X =
[[10.8, -5.5, -2.7, 6.6, -23.5, 19.0],
 [-2.2, 8.0, 1.5, -9.5, 4.4, -18.3],
 [7.0, -0.4, -2.1, 1.4, -14.3, 5.3],
 [5.4, -7.0, 1.9, 3.1, -18.2, 19.9],
 [-1.2, -17.2, -18.4, 11.8, -11.2, 11.8],
 [-4.1, 4.3, -2.7, -7.0, 5.2, -17.4],
 [-7.1, -2.4, 2.8, -6.5, 3.0, -3.1]]
X[0, 0]	10.8
X[1]	[-2.2, 8.0, 1.5, -9.5, 4.4, -18.3]
X[3, 4]	-18.2
X[0, 4]	-23.5
X[:, 2]	[-2.7, 1.5, -2.1, 1.9, -18.4, -2.7, 2.8]
X[6, 3]	-6.5
X[0, 2]	-2.7
X[3, 3]	3.1
X[3, 5]	19.9
X[:, 0]	[10.8, -2.2, 7.0, 5.4, -1.2, -4.1, -7.1]
X[5]	[-4.1, 4.3, -2.7, -7.0, 5.2, -17.4]
X[3, 0]	5.4
X[1, 0]	-2.2
X[5, 4]	5.2
X[0, 5]	19.0
X[3, 1]	-7.0
X[2, 4]	-14.3
X[3]	[5.4, -7.0, 1.9, 3.1, -18.2, 19.9]
X[:, 4]	[-23.5, 4.4, -14.3, -18.2, -11.2, 5.2, 3.0]
X[1, 5]	-18.3
X[5, 1]	4.3
X[2, 1]	-0.4
X[2, 0]	7.0
X[4, 3]	11.8
X[6, 1]	-2.4
X[0]	[10.8, -5.5, -2.7, 6.6, -23.5, 19.0]

A = 368,-972,-886,864,-194,-958,-611,622
A[0] => 368
A[3] => 864
A[6] => -611
A[5] => -958

grid =
[[  4  -4   4  -5   6]
 [  6  -4   6  -3   6]
 [  6  -5   7  -6   9]
 [ 21  -8  21  -6  19]
 [  3   2   1   5  -2]
 [ -3   1  -2  -1  -1]
 [  0   2  -2   5  -6]
 [  3  -3   3  -2   3]
 [  1   3  -2   8  -8]
 [  4  -4   5  -4   5]
 [  0  -2   0  -1   0]
 [-20  11 -17   6 -13]
 [  1  -4   3  -6   6]
 [ -6  -1  -5  -2  -3]
 [-34  24 -35  24 -37]]
Indices start at 0.
row 0 col 0: 4
row 12 col 4: 6
row 6 col 0: 0
row 6 col 3: 5
row 2 col 3: -6
row 3 col 1: -8
row 14 col 2: -35
row 2 col 2: 7
row 4 col 4: -2
row 0 col 1: -4
row 4 col 1: 2
row 5 col 1: 1
row 0 col 3: -5
row 13 col 0: -6
row 0 col 2: 4
row 3 col 2: 21
row 1 col 0: 6
row 12 col 2: 3
row 9 col 0: 4
row 9 col 1: -4
row 12 col 3: -6
row 6 col 1: 2
row 11 col 1: 11
row 2 col 4: 9
row 8 col 0: 1
row 12 col 0: 1
row 9 col 3: -4
row 5 col 0: -3

arr =
array([[3900, 3942, 4726, 5472, 8804, 5590, 6171, 7771, 7092, 5110, 5247,
        4483],
       [3573, 3879, 5609, 6731, 7949, 5135, 6172, 8364, 6248, 4909, 5116,
        4743],
       [3508, 3959, 6100, 7111, 7415, 4910, 6133, 8556, 5696, 4873, 4938,
        4946],
       [5319, 4570, 7060, 6098, 1340, 4506, 4305, 4332, 1797, 4780, 4248,
        5387],
       [6165, 6443, 5965, 6295, 4202, 3355, 6474, 4758, 3379, 3290, 6983,
        7297],
       [3466, 3906, 6067, 7134, 7431, 4921, 6152, 8547, 5687, 4859, 4961,
        4981],
       [6010, 5668, 6393, 5279, 5309, 4682, 4821, 6909, 5116, 3223, 7207,
        7218],
       [3569, 5207, 6586, 5465, 3449, 5350, 4500, 7246, 5342, 4261, 6706,
        7044],
       [2803, 5610, 6423, 6198, 2071, 4780, 5427, 5965, 4248, 4584, 6380,
        6980],
       [6307, 4710, 5853, 4085, 1280, 5100, 4040, 2336, 2280, 4937, 4403,
        5055],
       [6513, 5937, 6143, 5541, 5367, 4141, 5293, 6275, 4664, 3084, 7254,
        7317],
       [6747, 4704, 3987, 1767, 3147, 6044, 4103, 1164, 4048, 5261, 4839,
        4463],
       [6765, 4746, 4379, 2091, 2613, 5921, 4083, 1276, 3606, 5157, 4738,
        4598],
       [5843, 4654, 6468, 5049, 1183, 4774, 4175, 3209, 1933, 4838, 4309,
        5180]])
arr[0, 0] = 3900
arr[12, 1] = 4746
arr[:, 2] = [4726, 5609, 6100, 7060, 5965, 6067, 6393, 6586, 6423, 5853, 6143, 3987, 4379, 6468]
arr[10, 10] = 7254
arr[12, 2] = 4379
arr[:, 4] = [8804, 7949, 7415, 1340, 4202, 7431, 5309, 3449, 2071, 1280, 5367, 3147, 2613, 1183]
arr[12] = [6765, 4746, 4379, 2091, 2613, 5921, 4083, 1276, 3606, 5157, 4738, 4598]
arr[0, 5] = 5590
arr[9, 7] = 2336
arr[0, 1] = 3942
arr[13, 4] = 1183
arr[5, 6] = 6152
arr[13, 10] = 4309
arr[10] = [6513, 5937, 6143, 5541, 5367, 4141, 5293, 6275, 4664, 3084, 7254, 7317]
arr[:, 5] = [5590, 5135, 4910, 4506, 3355, 4921, 4682, 5350, 4780, 5100, 4141, 6044, 5921, 4774]
arr[10, 0] = 6513
arr[10, 9] = 3084
arr[:, 10] = [5247, 5116, 4938, 4248, 6983, 4961, 7207, 6706, 6380, 4403, 7254, 4839, 4738, 4309]
arr[2, 11] = 4946
arr[1, 11] = 4743
arr[3, 3] = 6098
arr[0, 2] = 4726
arr[:, 9] = [5110, 4909, 4873, 4780, 3290, 4859, 3223, 4261, 4584, 4937, 3084, 5261, 5157, 4838]
arr[:, 11] = [4483, 4743, 4946, 5387, 7297, 4981, 7218, 7044, 6980, 5055, 7317, 4463, 4598, 5180]
arr[13, 5] = 4774
arr[:, 0] = [3900, 3573, 3508, 5319, 6165, 3466, 6010, 3569, 2803, 6307, 6513, 6747, 6765, 5843]
arr[6, 2] = 6393
arr[12, 5] = 5921
arr[2] = [3508, 3959, 6100, 7111, 7415, 4910, 6133, 8556, 5696, 4873, 4938, 4946]
arr[:, 3] = [5472, 6731, 7111, 6098, 6295, 7134, 5279, 5465, 6198, 4085, 5541, 1767, 2091, 5049]
arr[12, 8] = 3606
arr[0] = [3900, 3942, 4726, 5472, 8804, 5590, 6171, 7771, 7092, 5110, 5247, 4483]
arr[5, 9] = 4859
arr[4, 0] = 6165

a =  -4  -17   -5  -17   -3   -9  -28  -10
a[0] -> -4
a[7] -> -10
a[3] -> -17
